Below is a small trained network, with its code and all its weights. Each question gives an input and a class and asks what happens when units are switched off, that is, made to give their printed mean instead of their output.

import numpy as np


def w(rows, s, z=0):
    codes = np.array(rows[::2]) - 128.0
    scale = np.full(codes.shape[1], s)
    scale[-1] = z or s
    return codes * scale


def norm(h):
    return h / np.sqrt((h * h).mean(-1, keepdims=True) + 1e-5)


def f(y):
    return y / 2 * (1 + np.tanh(0.7978845608 * (y + 0.044715 * y**3)))


def log_softmax(a):
    a = a - a.max(-1, keepdims=True)
    return a - np.log(np.exp(a).sum(-1, keepdims=True))


def net(x, mask):
    res = np.array(x, float).reshape(1, 6) / 4 @ E
    u = 0
    for l in range(3):
        y = f(norm(res) @ A[l][:, :-1].T + A[l][:, -1])
        res = res + np.where(mask[u : u + 10], y, B[l][:, -1]) @ B[l][:, :-1]
        u += 10
    return log_softmax(norm(res)[-1] @ U[:, :-1].T + U[:, -1])


A, B = {}, {}
E = w([
[92,173,146],'x0',
[16,66,104],'x1',
[230,87,28],'x2',
[58,125,213],'x3',
[2,155,171],'x4',
[122,96,142],'x5',
],0.0071)
A[0] = w([
[200,219,135,214],'0.n1',
[49,56,114,184],'0.n2',
[117,18,106,126],'0.n3',
[58,150,139,140],'0.n4',
[118,218,163,228],'0.n5',
[200,119,57,249],'0.n6',
[79,126,114,146],'0.n7',
[111,92,70,163],'0.n8',
[101,157,135,94],'0.n9',
[254,96,137,22],'0.n10',
],0.0089,0.0017)
B[0] = w([
[85,15,94,223],'0.n1',
[70,129,214,205],'0.n2',
[33,156,93,184],'0.n3',
[174,78,138,183],'0.n4',
[211,61,83,203],'0.n5',
[144,29,109,255],'0.n6',
[106,226,199,150],'0.n7',
[221,254,98,163],'0.n8',
[130,142,94,135],'0.n9',
[184,165,222,237],'0.n10',
],0.0051,0.0043)
A[1] = w([
[116,76,182,156],'1.n1',
[95,131,169,234],'1.n2',
[114,88,100,184],'1.n3',
[158,43,126,161],'1.n4',
[138,156,169,190],'1.n5',
[69,204,88,101],'1.n6',
[124,116,88,150],'1.n7',
[73,105,112,197],'1.n8',
[126,204,10,83],'1.n9',
[94,91,59,249],'1.n10',
],0.013,0.0015)
B[1] = w([
[109,147,90,203],'1.n1',
[106,232,150,201],'1.n2',
[120,155,165,163],'1.n3',
[88,254,131,254],'1.n4',
[75,179,25,158],'1.n5',
[192,84,117,169],'1.n6',
[126,187,113,146],'1.n7',
[90,174,179,175],'1.n8',
[130,172,174,163],'1.n9',
[109,209,241,188],'1.n10',
],0.0063,0.005)
A[2] = w([
[153,91,102,254],'2.n1',
[50,72,48,169],'2.n2',
[139,247,114,123],'2.n3',
[116,130,135,39],'2.n4',
[56,55,79,78],'2.n5',
[146,171,223,157],'2.n6',
[105,142,165,185],'2.n7',
[87,198,184,185],'2.n8',
[164,146,151,138],'2.n9',
[191,175,219,189],'2.n10',
],0.011,0.0014)
B[2] = w([
[2,108,167,136],'2.n1',
[209,161,182,123],'2.n2',
[116,145,115,243],'2.n3',
[145,144,159,125],'2.n4',
[159,124,138,121],'2.n5',
[163,90,131,206],'2.n6',
[108,165,59,167],'2.n7',
[163,115,110,254],'2.n8',
[177,91,106,155],'2.n9',
[137,150,43,215],'2.n10',
],0.0065,0.0074)
U = w([
[146,8,133,6],'0',
[11,168,176,36],'1',
[133,145,83,251],'2',
],0.016,0.0019)

Each question gives the input, the list of numbers given to net, and the class t.
The units are the neurons (one row each of A and B). Each row of codes is followed by its name. A weight is (code - 128) times the scale printed after its matrix; where a second scale follows, it is the last column's (A, B and U).
mask holds one flag per neuron, layer by layer. A switched-off neuron (its flag False) gives its mean, the last column of its row in B, instead of its output. The means were averaged over made-up inputs and are rounded, as every weight is.
A unit's drop is (log p(t) with every unit on - log p(t) with that unit switched off) / (log p(t) with every unit on - log p(t) with every unit switched off).
The circuit of an input: a set's keep is (log p(t) with only the set's units on - log p(t) with every unit switched off) / (log p(t) with every unit on - log p(t) with every unit switched off). Starting from the 12 units with the biggest drops (on a tie, the unit counted first), units are removed one at a time, each time the one whose removal leaves the highest keep (on an exact tie, the one counted first), for as long as the keep stays at least 0.8.
circuit, biggest first: the units of the circuit, biggest drop first
unit that matters most: the unit with the biggest drop
k most important neurons: the k neurons with the biggest drops, biggest first
k most important neurons of layer l: the k neurons of layer l with the biggest drops, biggest first
drop when u is switched off: that unit's drop, to one decimal
input [0,6,-4,-5,-5,4], class 1: unit that matters most : 1.n8
input [0,-5,-2,2,-6,2], class 0: circuit, biggest first : (1.n2, 0.n1)
input [1,-4,-5,-3,2,2], class 2: circuit, biggest first : (0.n5, 0.n2)
input [4,-6,8,-4,3,4], class 0: circuit, biggest first : (1.n2, 0.n6)
input [5,-8,4,8,-3,-8], class 0: 2 most important neurons : (1.n2, 0.n1)
input [-1,-4,2,5,3,-1], class 2: 2 most important neurons : (0.n5, 0.n3)
input [-5,-4,-3,3,-5,-8], class 0: circuit, biggest first : (1.n2, 0.n1)
input [5,-8,1,0,7,3], class 2: 2 most important neurons : (0.n8, 2.n2)
input [0,-4,-8,-3,2,-3], class 2: 2 most important neurons of layer 2 : (2.n1, 2.n8)
input [3,-7,-5,1,-8,-7], class 0: drop when 1.n5 is switched off : -0.1
input [6,-5,1,6,0,1], class 2: drop when 0.n5 is switched off : 0.2
input [5,-8,3,-2,-4,3], class 0: drop when 0.n1 is switched off : 0.2
